[ 0.1 36.3 36.2 45.3 -2.7  6.6]  tad
[ 9.6 14.2  9.0 51.0 28.0 37.4]  difut
[32.3 14.7  9.1 51.0 28.0 37.4]  gufuz
[ 0.1 36.2 45.3 58.3 -8.5 84.8]  vol
[ 0.1 36.2 45.3 39.3 -8.5 84.8]  raru
at: [ 0.1 36.2 45.3 58.3] | vol, 0
where: [9.0] | difut, 2
places difut: [37.4] | 5
gone vol: [45.3 58.3  0.1 -8.5 84.8] | [36.2]
where: [14.2] | difut, 1
at: [14.7  9.1 51.0 28.0] | gufuz, 1

